Where the symbols take the states:
J255 ~ J371
J255 $ J817
J255 ^ J854
J255 % J409
J255 ! J467
J255 * J53
J558 ~ J453
J558 $ J187
J558 ^ J277
J558 % J854
J558 ! J119
J558 * J255
J539 ~ J826
J539 $ J546
J539 ^ J812
J539 % J55
J539 ! J931
J539 * J973
J409 ~ J47
J409 $ J861
J409 ^ J209
J409 % J558
J409 ! J804
J409 * J577
J92 ~ J967
J92 $ J931
J92 ^ J613
J92 % J108
J92 ! J14
J92 * J573
J365 ~ J53
J365 $ J409
J365 ^ J453
J365 % J371
J365 ! J189
J365 * J804
J817 ~ J558
J817 $ J277
J817 ^ J611
J817 % J861
J817 ! J53
J817 * J47
J804 ~ J111
J804 $ J577
J804 ^ J371
J804 % J119
J804 ! J48
J804 * J621
J818 ~ J811
J818 $ J951
J818 ^ J573
J818 % J642
J818 ! J611
J818 * J397
J684 ~ J573
J684 $ J108
J684 ^ J468
J684 % J967
J684 ! J869
J684 * J562
J621 ~ J189
J621 $ J773
J621 ^ J119
J621 % J467
J621 ! J691
J621 * J236
J119 ~ J773
J119 $ J255
J119 ^ J47
J119 % J365
J119 ! J495
J119 * J467
J236 ~ J48
J236 $ J197
J236 ^ J467
J236 % J19
J236 ! J147
J236 * J45
J187 ~ J209
J187 $ J54
J187 ^ J458
J187 % J611
J187 ! J255
J187 * J817
J620 ~ J730
J620 $ J470
J620 ^ J143
J620 % J812
J620 ! J552
J620 * J539
J15 ~ J932
J15 $ J189
J15 ^ J621
J15 % J236
J15 ! J607
J15 * J233
J147 ~ J121
J147 $ J45
J147 ^ J932
J147 % J629
J147 ! J752
J147 * J250
J19 ~ J495
J19 $ J111
J19 ^ J804
J19 % J621
J19 ! J629
J19 * J15
J629 ~ J57
J629 $ J15
J629 ^ J48
J629 % J691
J629 ! J860
J629 * J607
J794 ~ J613
J794 $ J664
J794 ^ J826
J794 % J552
J794 ! J246
J794 * J468
J389 ~ J28
J389 $ J610
J389 ^ J963
J389 % J143
J389 ! J826
J389 * J620
J951 ~ J120
J951 $ J92
J951 ^ J534
J951 % J684
J951 ! J397
J951 * J14
J613 ~ J931
J613 $ J532
J613 ^ J664
J613 % J568
J613 ! J684
J613 * J108
J45 ~ J691
J45 $ J495
J45 ^ J19
J45 % J15
J45 ! J250
J45 * J57
J963 ~ J610
J963 $ J670
J963 ^ J752
J963 % J720
J963 ! J546
J963 * J143
J344 ~ J539
J344 $ J812
J344 ^ J28
J344 % J730
J344 ! J613
J344 * J532
J869 ~ J278
J869 $ J562
J869 ^ J120
J869 % J818
J869 ! J187
J869 * J54
J664 ~ J532
J664 $ J730
J664 ^ J620
J664 % J539
J664 ! J468
J664 * J568
J123 ~ J720
J123 $ J860
J123 ^ J50
J123 % J670
J123 ! J389
J123 * J610
J250 ~ J293
J250 $ J57
J250 ^ J629
J250 % J607
J250 ! J720
J250 * J964
J573 ~ J951
J573 $ J534
J573 ^ J108
J573 % J246
J573 ! J278
J573 * J642
J826 ~ J664
J826 $ J620
J826 ^ J546
J826 % J344
J826 ! J319
J826 * J552
J458 ~ J54
J458 $ J818
J458 ^ J14
J458 % J278
J458 ! J854
J458 * J611
J468 ~ J108
J468 $ J568
J468 ^ J552
J468 % J931
J468 ! J120
J468 * J967
J495 ~ J236
J495 $ J467
J495 ^ J111
J495 % J189
J495 ! J57
J495 * J932
J48 ~ J15
J48 $ J621
J48 ^ J197
J48 % J495
J48 ! J121
J48 * J691
J765 ~ J963
J765 $ J752
J765 ^ J964
J765 % J123
J765 ! J812
J765 * J131
J610 ~ J25
J610 $ J289
J610 ^ J670
J610 % J765
J610 ! J620
J610 * J470
J246 ~ J684
J246 $ J468
J246 ^ J319
J246 % J92
J246 ! J811
J246 * J120
J371 ~ J577
J371 $ J558
J371 ^ J817
J371 % J47
J371 ! J197
J371 * J119
J293 ~ J50
J293 $ J147
J293 ^ J57
J293 % J602
J293 ! J765
J293 * J752
J108 ~ J534
J108 $ J794
J108 ^ J568
J108 % J319
J108 ! J562
J108 * J246
J532 ~ J973
J532 $ J55
J532 ^ J730
J532 % J826
J532 ! J108
J532 * J794
J811 ~ J869
J811 $ J120
J811 ^ J951
J811 % J14
J811 ! J277
J811 * J458
J121 ~ J607
J121 $ J691
J121 ^ J45
J121 % J57
J121 ! J670
J121 * J293
J568 ~ J794
J568 $ J826
J568 ^ J539
J568 % J973
J568 ! J967
J568 * J319
J453 ~ J409
J453 $ J209
J453 ^ J187
J453 % J817
J453 ! J773
J453 * J371
J602 ~ J250
J602 $ J629
J602 ^ J233
J602 % J121
J602 ! J123
J602 * J860
J812 ~ J546
J812 $ J131
J812 ^ J25
J812 % J389
J812 ! J532
J812 * J55
J585 ~ J611
J585 $ J278
J585 ^ J869
J585 % J54
J585 ! J453
J585 * J209
J14 ~ J818
J14 $ J573
J14 ^ J684
J14 % J562
J14 ! J585
J14 * J278
J54 ~ J393
J54 $ J811
J54 ^ J818
J54 % J397
J54 ! J817
J54 * J277
J854 ~ J817
J854 $ J611
J854 ^ J585
J854 % J209
J854 ! J365
J854 * J409
J47 ~ J255
J47 $ J854
J47 ^ J861
J47 % J453
J47 ! J111
J47 * J365
J642 ~ J14
J642 $ J684
J642 ^ J246
J642 % J120
J642 ! J393
J642 * J869
J964 ~ J752
J964 $ J602
J964 ^ J607
J964 % J50
J964 ! J25
J964 * J123
J607 ~ J602
J607 $ J233
J607 ^ J691
J607 % J147
J607 ! J289
J607 * J50
J552 ~ J568
J552 $ J539
J552 ^ J344
J552 % J532
J552 ! J92
J552 * J931
J393 ~ J585
J393 $ J869
J393 ^ J811
J393 % J458
J393 ! J558
J393 * J187
J25 ~ J131
J25 $ J123
J25 ^ J289
J25 % J963
J25 ! J730
J25 * J389
J973 ~ J552
J973 $ J344
J973 ^ J55
J973 % J664
J973 ! J534
J973 * J613
J562 ~ J642
J562 $ J246
J562 ^ J967
J562 % J951
J562 ! J54
J562 * J811
J860 ~ J964
J860 $ J607
J860 ^ J121
J860 % J293
J860 ! J610
J860 * J289
J289 ~ J123
J289 $ J50
J289 ^ J293
J289 % J752
J289 ! J470
J289 * J963
J319 ~ J468
J319 $ J552
J319 ^ J973
J319 % J613
J319 ! J951
J319 * J92
J730 ~ J55
J730 $ J389
J730 ^ J470
J730 % J546
J730 ! J568
J730 * J826
J670 ~ J289
J670 $ J293
J670 ^ J250
J670 % J964
J670 ! J143
J670 * J765
J189 ~ J19
J189 $ J804
J189 ^ J773
J189 % J197
J189 ! J233
J189 * J48
J53 ~ J119
J53 $ J47
J53 ^ J409
J53 % J577
J53 ! J19
J53 * J111
J197 ~ J621
J197 $ J119
J197 ^ J53
J197 % J111
J197 ! J45
J197 * J495
J233 ~ J629
J233 $ J48
J233 ^ J236
J233 % J45
J233 ! J50
J233 * J121
J131 ~ J143
J131 $ J720
J131 ^ J123
J131 % J610
J131 ! J55
J131 * J28
J277 ~ J187
J277 $ J458
J277 ^ J397
J277 % J585
J277 ! J47
J277 * J854
J470 ~ J389
J470 $ J963
J470 ^ J765
J470 % J131
J470 ! J539
J470 * J546
J752 ~ J670
J752 $ J250
J752 ^ J602
J752 % J860
J752 ! J131
J752 * J720
J967 ~ J246
J967 $ J319
J967 ^ J931
J967 % J534
J967 ! J818
J967 * J951
J611 ~ J277
J611 $ J397
J611 ^ J278
J611 % J393
J611 ! J409
J611 * J861
J28 ~ J812
J28 $ J25
J28 ^ J610
J28 % J470
J28 ! J664
J28 * J730
J467 ~ J197
J467 $ J53
J467 ^ J365
J467 % J804
J467 ! J932
J467 * J19
J691 ~ J233
J691 $ J236
J691 ^ J495
J691 % J932
J691 ! J293
J691 * J147
J120 ~ J562
J120 $ J967
J120 ^ J92
J120 % J573
J120 ! J458
J120 * J818
J209 ~ J861
J209 $ J393
J209 ^ J54
J209 % J277
J209 ! J371
J209 * J558
J278 ~ J397
J278 $ J642
J278 ^ J562
J278 % J811
J278 ! J209
J278 * J393
J932 ~ J45
J932 $ J19
J932 ^ J189
J932 % J48
J932 ! J602
J932 * J629
J534 ~ J92
J534 $ J613
J534 ^ J794
J534 % J468
J534 ! J642
J534 * J684
J720 ~ J765
J720 $ J964
J720 ^ J860
J720 % J289
J720 ! J28
J720 * J25
J397 ~ J458
J397 $ J14
J397 ^ J642
J397 % J869
J397 ! J861
J397 * J585
J861 ~ J854
J861 $ J585
J861 ^ J393
J861 % J187
J861 ! J577
J861 * J453
J931 ~ J319
J931 $ J973
J931 ^ J532
J931 % J794
J931 ! J573
J931 * J534
J773 ~ J804
J773 $ J371
J773 ^ J255
J773 % J53
J773 ! J236
J773 * J197
J577 ~ J365
J577 $ J453
J577 ^ J558
J577 % J255
J577 ! J621
J577 * J773
J55 ~ J344
J55 $ J28
J55 ^ J389
J55 % J620
J55 ! J794
J55 * J664
J546 ~ J620
J546 $ J143
J546 ^ J131
J546 % J28
J546 ! J973
J546 * J344
J57 ~ J147
J57 $ J932
J57 ^ J15
J57 % J233
J57 ! J964
J57 * J602
J111 ~ J467
J111 $ J365
J111 ^ J577
J111 % J773
J111 ! J15
J111 * J189
J143 ~ J470
J143 $ J765
J143 ^ J720
J143 % J25
J143 ! J344
J143 * J812
J50 ~ J860
J50 $ J121
J50 ^ J147
J50 % J250
J50 ! J963
J50 * J670

In the rows, zero is written as 179.

The rows follow the links: the fewer symbols apart two states are, the more alike their rows tend to be.

Each row is also shifted at random along 3 hidden directions that mean nothing.

Some states, each with a row of numbers:
J602 -> 205 168 169 171 180 196 172 164 181 198 164 164 174 152 179 154 176 160 149 172 174 176 172 165 159 172 173 191 193 162 177 192 200 186 187 185 188 173 202
J409 -> 208 134 152 170 189 155 206 192 169 161 195 177 193 174 159 167 173 174 175 191 210 169 170 190 202 200 167 165 187 173 192 147 166 187 205 202 170 168 168
J869 -> 118 183 185 161 174 172 178 194 158 180 198 165 196 209 160 181 190 202 187 180 170 201 171 175 150 191 173 177 192 181 184 185 160 164 171 177 188 159 185
J861 -> 171 173 168 170 182 163 188 180 165 185 165 220 176 197 165 220 177 180 170 190 166 184 184 174 182 181 190 175 153 171 157 152 159 162 177 183 156 167 193
J45 -> 206 202 176 171 198 183 177 163 178 207 176 201 184 166 180 191 188 171 156 178 182 166 205 167 177 179 199 203 169 181 152 173 213 183 172 179 183 206 178
J55 -> 117 182 204 198 175 198 166 185 201 170 166 161 165 195 194 185 196 201 209 165 204 180 186 207 167 176 186 169 181 199 200 205 187 183 181 183 167 170 164
J730 -> 210 182 185 206 174 179 161 182 219 175 167 191 159 161 204 182 178 188 184 173 176 179 192 193 195 165 185 169 164 162 168 178 166 194 166 159 162 182 162
J811 -> 116 177 170 163 149 166 180 188 160 182 194 166 180 172 176 160 163 183 162 184 127 212 152 155 163 175 154 180 185 138 173 193 156 176 163 158 179 156 202
J860 -> 226 195 192 183 196 201 157 159 182 202 153 190 175 194 178 197 192 165 173 173 180 167 187 179 158 175 196 183 171 200 175 184 193 163 181 185 188 181 197
J453 -> 144 150 153 167 162 161 199 178 159 174 169 195 168 163 174 179 156 160 158 194 151 191 150 170 199 178 164 175 163 143 176 170 172 181 192 186 153 161 204
J468 -> 184 227 197 197 160 194 186 183 179 168 160 210 150 193 188 223 167 183 192 174 144 183 199 154 191 136 198 190 159 192 154 171 164 152 144 149 173 206 182
J289 -> 212 150 177 181 179 191 160 171 191 181 175 141 181 163 182 131 175 162 170 173 184 177 150 191 165 189 158 167 202 168 208 200 183 191 200 192 193 156 192
J344 -> 145 183 204 201 178 194 168 186 204 168 167 165 167 193 194 189 196 202 210 165 208 174 197 204 172 172 190 170 181 200 194 195 182 182 176 179 169 178 159
J123 -> 287 147 166 190 188 179 159 176 208 177 187 156 185 153 183 132 174 163 165 175 190 170 162 193 179 189 161 165 198 160 195 175 166 198 194 184 194 167 176
J119 -> 78 165 179 160 179 176 201 173 144 169 189 157 191 194 172 170 182 168 196 189 202 177 153 196 188 207 169 178 186 205 216 204 214 183 213 217 181 176 184
J53 -> 180 161 163 171 191 160 202 177 162 166 196 184 194 177 172 176 174 168 184 193 203 167 169 190 209 202 177 176 178 188 192 166 190 189 203 202 176 188 169
J670 -> 223 173 171 186 168 191 156 159 191 196 152 183 157 147 196 156 159 146 146 177 129 186 151 168 178 163 164 179 167 140 171 196 181 186 178 169 176 166 214
J14 -> 170 193 190 168 186 172 180 197 165 174 209 166 205 217 157 186 192 208 200 178 189 187 190 178 157 193 181 175 197 205 184 170 152 161 170 176 198 175 165
J629 -> 224 162 165 167 196 185 183 175 183 192 192 157 197 151 170 147 188 175 155 174 213 164 192 172 167 185 180 191 206 174 179 174 206 197 192 193 196 186 172
J365 -> 202 182 162 176 186 157 197 171 165 176 176 221 178 177 180 204 165 160 173 197 169 170 177 178 218 186 185 181 148 178 163 156 183 178 185 184 166 198 182
J147 -> 244 172 164 173 191 187 176 167 189 199 178 178 183 148 175 160 179 165 147 173 186 167 192 164 170 173 183 194 189 163 164 172 199 190 181 180 188 188 185
J48 -> 106 201 193 161 193 191 182 163 157 202 179 177 193 192 176 189 199 176 183 178 202 168 193 181 163 195 195 200 178 212 181 205 233 177 186 201 189 197 181
J684 -> 148 187 172 175 137 176 192 189 166 164 190 162 164 154 186 151 145 174 165 181 118 206 150 143 183 153 147 187 193 140 174 192 156 177 157 149 186 173 198
J250 -> 215 190 178 177 182 199 164 157 182 207 148 197 164 163 184 185 174 154 149 173 152 176 182 160 165 162 188 194 168 166 159 185 197 173 173 173 179 182 210
J794 -> 170 165 180 192 152 191 199 197 191 145 185 145 164 156 186 150 165 189 190 167 189 180 178 172 190 153 163 179 206 167 193 183 168 187 175 169 179 176 165
J642 -> 70 175 183 158 147 178 185 193 150 171 198 135 186 185 170 145 171 190 182 179 145 212 143 160 153 180 147 180 209 163 199 214 167 173 173 173 193 151 198
J54 -> 139 190 177 166 171 164 174 183 164 193 171 212 175 196 170 211 176 189 164 189 135 201 179 163 164 174 183 179 156 159 152 168 154 161 159 162 164 163 199
J752 -> 211 166 184 180 187 198 160 168 184 189 167 156 182 179 176 159 186 163 175 170 190 172 165 189 156 183 174 174 193 187 199 195 188 179 197 195 194 166 194
J854 -> 174 149 149 169 164 155 197 182 168 177 172 204 170 163 171 182 157 166 152 193 150 192 159 165 196 175 166 173 161 133 163 157 157 180 183 177 153 158 199
J552 -> 204 180 189 200 174 192 191 196 203 152 182 164 170 179 181 181 185 200 204 165 215 168 205 186 187 161 186 173 194 197 186 167 168 180 172 173 177 188 147
J28 -> 133 188 212 198 190 196 149 178 199 179 168 163 178 212 193 193 207 197 216 168 209 177 183 221 161 192 191 163 178 216 205 209 188 179 188 192 178 170 165
J458 -> 141 197 192 167 191 171 173 188 162 189 184 199 198 231 156 221 200 205 193 180 180 189 194 182 150 191 197 176 170 203 168 166 159 152 166 178 178 170 181

Complete each set of four: the symbols that take the first to the second take the third to the fourth, perhaps in another order.
Answers are names.
159 160 166 167 182 163 189 185 164 180 174 201 182 193 162 201 179 184 172 187 173 186 176 178 176 187 182 171 166 170 170 156 159 168 184 187 160 159 189
: 128 187 187 164 179 170 177 192 159 182 198 172 198 215 160 188 191 201 188 178 174 198 177 176 151 192 179 175 187 187 181 179 160 162 170 177 189 165 180
:: 211 177 177 171 189 197 172 163 180 201 164 175 180 165 173 171 186 164 158 171 186 170 185 169 157 174 187 192 186 179 174 185 205 180 184 186 190 181 195
: J48

106 200 189 173 144 191 190 188 157 165 184 154 169 184 181 170 163 184 188 174 139 201 158 156 171 157 162 187 193 178 188 203 169 164 163 163 189 175 195
: 138 183 192 185 156 198 199 196 175 150 184 143 169 186 178 168 175 194 203 165 192 182 179 171 176 159 171 182 208 199 201 191 172 172 175 177 187 179 169
:: 184 152 159 170 182 158 198 184 167 170 178 197 184 182 164 189 172 174 172 192 185 178 171 182 194 190 178 171 169 169 177 153 164 176 194 193 160 167 184
: J277

189 186 199 188 191 199 147 166 187 191 159 172 176 203 187 185 194 170 192 173 180 175 168 203 159 187 186 170 175 203 196 204 187 171 189 191 187 170 192
: 154 190 195 201 168 185 146 167 203 189 153 190 154 176 211 184 177 174 182 176 146 191 166 196 179 171 178 171 153 162 179 209 179 187 173 165 162 169 189
:: 283 237 188 187 199 163 170 188 185 186 190 237 189 217 169 242 186 198 192 183 156 178 222 161 189 170 208 183 150 203 130 127 134 147 136 142 188 215 159
: J458

127 152 158 161 156 158 187 186 164 184 177 185 172 165 171 173 161 176 149 189 137 207 153 160 172 176 158 174 172 128 168 176 156 178 177 172 158 145 207
: 179 189 161 173 179 161 193 163 165 187 182 213 176 157 192 186 161 155 162 199 154 175 172 170 218 184 179 191 150 164 161 173 201 191 181 177 170 204 183
:: 208 193 179 169 207 190 175 166 177 203 178 187 193 176 171 186 198 179 167 174 207 161 208 175 164 186 202 198 184 199 164 175 213 180 183 189 192 200 173
: J610

210 217 205 199 192 195 138 154 192 205 138 220 162 209 197 225 191 166 188 177 149 177 184 193 169 174 203 175 137 202 165 190 181 157 168 169 175 187 198
: 152 176 187 172 178 209 163 160 169 201 152 161 171 179 180 166 184 160 166 170 169 179 161 175 146 173 177 185 188 184 192 212 206 174 192 193 189 164 212
:: 245 171 160 170 194 184 180 168 189 198 181 176 187 147 175 158 178 166 147 176 191 166 193 165 173 177 182 194 191 162 164 170 200 194 181 181 189 190 181
: J236

213 168 185 185 182 195 155 167 189 190 165 162 176 175 184 158 181 162 173 174 175 178 159 191 165 183 170 171 186 178 196 197 183 182 192 187 189 164 197
: 254 175 175 198 180 179 147 166 208 187 165 184 168 160 199 161 169 159 166 180 153 181 161 190 185 178 168 168 165 156 177 186 167 192 179 169 177 173 189
:: 194 167 170 173 196 162 198 180 163 169 180 207 189 200 163 209 183 175 187 190 202 166 184 190 200 196 193 170 162 198 180 150 175 169 195 200 166 183 174
: J365

131 157 165 167 179 167 203 176 152 166 184 178 185 184 172 178 172 165 183 193 191 175 156 187 200 198 170 176 176 186 198 180 195 183 205 205 172 175 185
: 149 201 182 167 186 194 176 158 170 211 163 195 177 169 183 190 186 166 156 179 169 175 193 162 166 175 195 204 168 180 161 195 224 179 173 181 180 195 197
:: 207 186 165 176 195 160 193 168 170 179 191 211 189 173 180 192 171 163 175 198 183 165 184 182 217 195 186 185 157 186 168 157 195 186 185 186 179 208 169
: J121

175 103 146 159 180 156 210 202 169 151 212 133 205 165 148 128 175 184 176 185 231 175 151 196 182 209 148 157 220 163 217 160 162 198 221 216 177 144 167
: 122 129 156 157 169 163 201 189 158 164 187 156 187 174 160 155 171 178 169 187 190 189 149 182 175 196 156 165 195 157 201 176 169 185 205 201 166 142 191
:: 166 193 199 179 184 208 155 158 173 203 145 177 170 198 181 191 191 163 178 170 169 177 171 183 148 177 189 182 176 200 187 206 202 162 187 192 187 170 211
: J860

163 127 155 161 181 161 203 195 165 161 196 160 196 181 153 157 178 184 176 186 211 180 161 190 180 201 162 163 199 168 201 160 164 186 208 205 171 149 175
: 146 162 165 162 168 159 182 191 167 181 190 179 185 177 165 173 173 189 161 187 152 203 165 166 165 184 164 174 182 145 172 172 150 176 171 170 170 150 193
:: 143 183 195 198 164 198 183 189 196 161 169 164 159 178 191 182 181 195 200 165 195 179 192 187 180 157 184 176 187 186 189 190 178 182 173 173 168 179 164
: J546

176 157 153 171 172 157 202 175 163 169 183 194 177 159 178 173 156 156 164 198 166 176 157 178 216 188 165 177 166 157 180 166 183 189 196 188 163 180 186
: 162 181 165 171 178 161 194 167 160 179 181 206 178 167 186 188 163 158 171 196 161 175 167 175 214 188 177 186 155 173 171 175 198 186 188 185 170 196 186
:: 182 169 184 195 165 192 196 199 196 147 185 148 170 168 181 163 176 195 198 163 210 173 191 182 185 157 174 175 203 186 195 178 168 186 177 174 179 182 155
: J319

158 206 180 172 162 167 173 185 166 188 185 201 177 190 177 198 170 187 169 185 123 204 175 153 171 170 176 184 164 157 152 175 150 162 148 147 179 175 196
: 206 179 178 168 195 161 178 200 173 178 209 181 208 211 152 193 197 208 191 181 197 185 198 181 161 198 184 171 190 194 173 150 144 165 167 178 190 175 160
:: 117 148 169 159 175 167 192 190 158 175 183 170 191 195 157 178 185 190 177 184 190 191 165 184 161 195 171 167 186 172 193 174 165 171 193 197 167 146 189
: J854

92 194 187 166 150 180 182 188 153 176 191 155 180 193 175 169 169 189 184 181 137 209 153 159 158 173 160 184 191 170 187 206 165 167 164 165 189 164 197
: 119 201 188 165 165 172 174 188 158 185 186 183 183 204 173 193 178 193 179 184 137 205 171 162 160 176 175 183 175 173 170 187 158 160 157 161 182 169 196
:: 136 179 187 167 164 181 192 199 160 157 212 132 197 194 164 150 178 198 198 173 183 193 165 172 161 184 158 176 218 190 204 191 159 172 176 177 205 169 171
: J642

256 157 177 194 189 179 153 176 209 178 183 161 181 165 190 145 179 168 177 177 187 175 163 202 178 191 166 161 188 168 196 184 167 196 193 182 189 166 173
: 255 171 179 187 192 192 154 167 195 190 169 174 179 175 182 166 182 161 172 175 180 170 172 187 170 182 177 172 181 179 185 180 178 180 187 184 190 175 188
:: 115 193 205 191 167 200 142 156 182 197 143 178 156 191 205 185 180 164 184 175 139 194 148 195 161 176 175 172 159 177 194 228 195 175 182 179 172 160 213
: J289

189 179 169 167 190 188 180 167 177 201 180 174 188 155 177 164 184 170 154 176 190 170 190 166 167 180 186 197 189 173 169 185 213 190 183 186 189 190 183
: 239 171 154 171 198 157 194 175 182 179 213 181 202 148 178 155 176 169 167 190 207 160 192 181 210 201 178 188 185 174 174 158 199 206 189 188 191 208 153
:: 194 190 202 207 192 187 157 184 214 175 171 182 174 196 196 197 199 198 207 170 208 171 202 210 179 180 197 165 170 201 184 183 175 183 174 176 170 182 152
: J610

179 181 181 176 159 179 196 200 171 153 205 145 186 180 170 155 168 191 192 173 176 187 172 165 179 169 161 179 211 183 191 179 155 173 170 166 199 180 169
: 179 190 190 197 160 193 190 189 195 158 168 179 156 172 190 191 172 189 194 168 181 179 195 173 190 148 185 182 180 181 174 176 168 176 164 161 169 190 166
:: 243 179 182 207 182 174 146 173 218 185 168 195 165 162 207 174 174 175 177 179 161 180 177 196 194 177 178 166 157 156 169 178 162 194 171 162 168 176 172
: J670

205 161 175 191 160 186 202 204 192 141 199 137 176 159 175 144 169 194 194 165 205 176 181 173 189 161 163 175 217 178 199 171 160 189 177 172 188 181 153
: 217 150 172 203 172 179 180 197 220 155 190 152 168 146 192 146 175 195 187 169 209 174 187 194 194 170 167 166 198 157 191 173 164 208 181 170 170 174 146
:: 181 212 184 177 162 172 179 188 167 179 188 194 175 189 179 194 166 185 179 183 130 198 179 151 180 164 175 185 172 170 156 173 149 161 145 147 186 188 187
: J468

118 186 197 180 156 200 199 197 166 150 188 136 173 194 174 168 179 194 208 166 189 184 175 170 169 162 168 180 211 205 205 196 175 165 177 180 194 179 174
: 146 173 175 190 134 190 197 189 186 156 172 155 147 144 197 152 149 176 174 170 149 192 163 154 194 138 157 183 191 145 180 193 169 186 165 154 169 175 187
:: 172 172 158 169 181 162 197 172 168 181 198 181 187 145 188 155 163 160 160 193 174 174 167 173 211 193 168 191 175 161 175 181 206 202 190 186 181 197 175
: J773

210 161 181 190 177 187 152 169 197 183 170 156 173 168 191 148 176 162 176 176 170 180 153 195 171 186 162 167 186 166 198 201 179 191 192 183 186 160 193
: 197 157 179 196 173 181 152 175 205 178 177 152 171 158 198 140 175 170 178 176 173 184 152 201 177 187 158 162 187 156 201 203 174 202 189 179 180 158 179
:: 276 179 186 213 200 172 155 186 229 173 183 194 178 176 195 185 191 196 196 175 208 163 208 208 197 181 193 162 167 183 170 156 158 194 171 168 173 191 139
: J344

222 167 168 203 152 180 192 194 210 153 178 171 152 133 197 156 153 180 171 171 167 181 185 162 206 141 165 178 187 140 168 166 156 198 163 153 164 183 166
: 103 216 211 165 185 185 173 190 150 183 190 175 200 248 157 217 206 210 214 176 184 190 190 182 142 192 193 181 184 231 186 188 169 142 163 182 197 177 177
:: 213 184 157 174 186 156 194 170 173 182 195 206 185 152 188 177 163 158 162 198 170 170 180 172 221 190 179 190 160 165 162 163 197 197 183 178 177 208 171
: J602

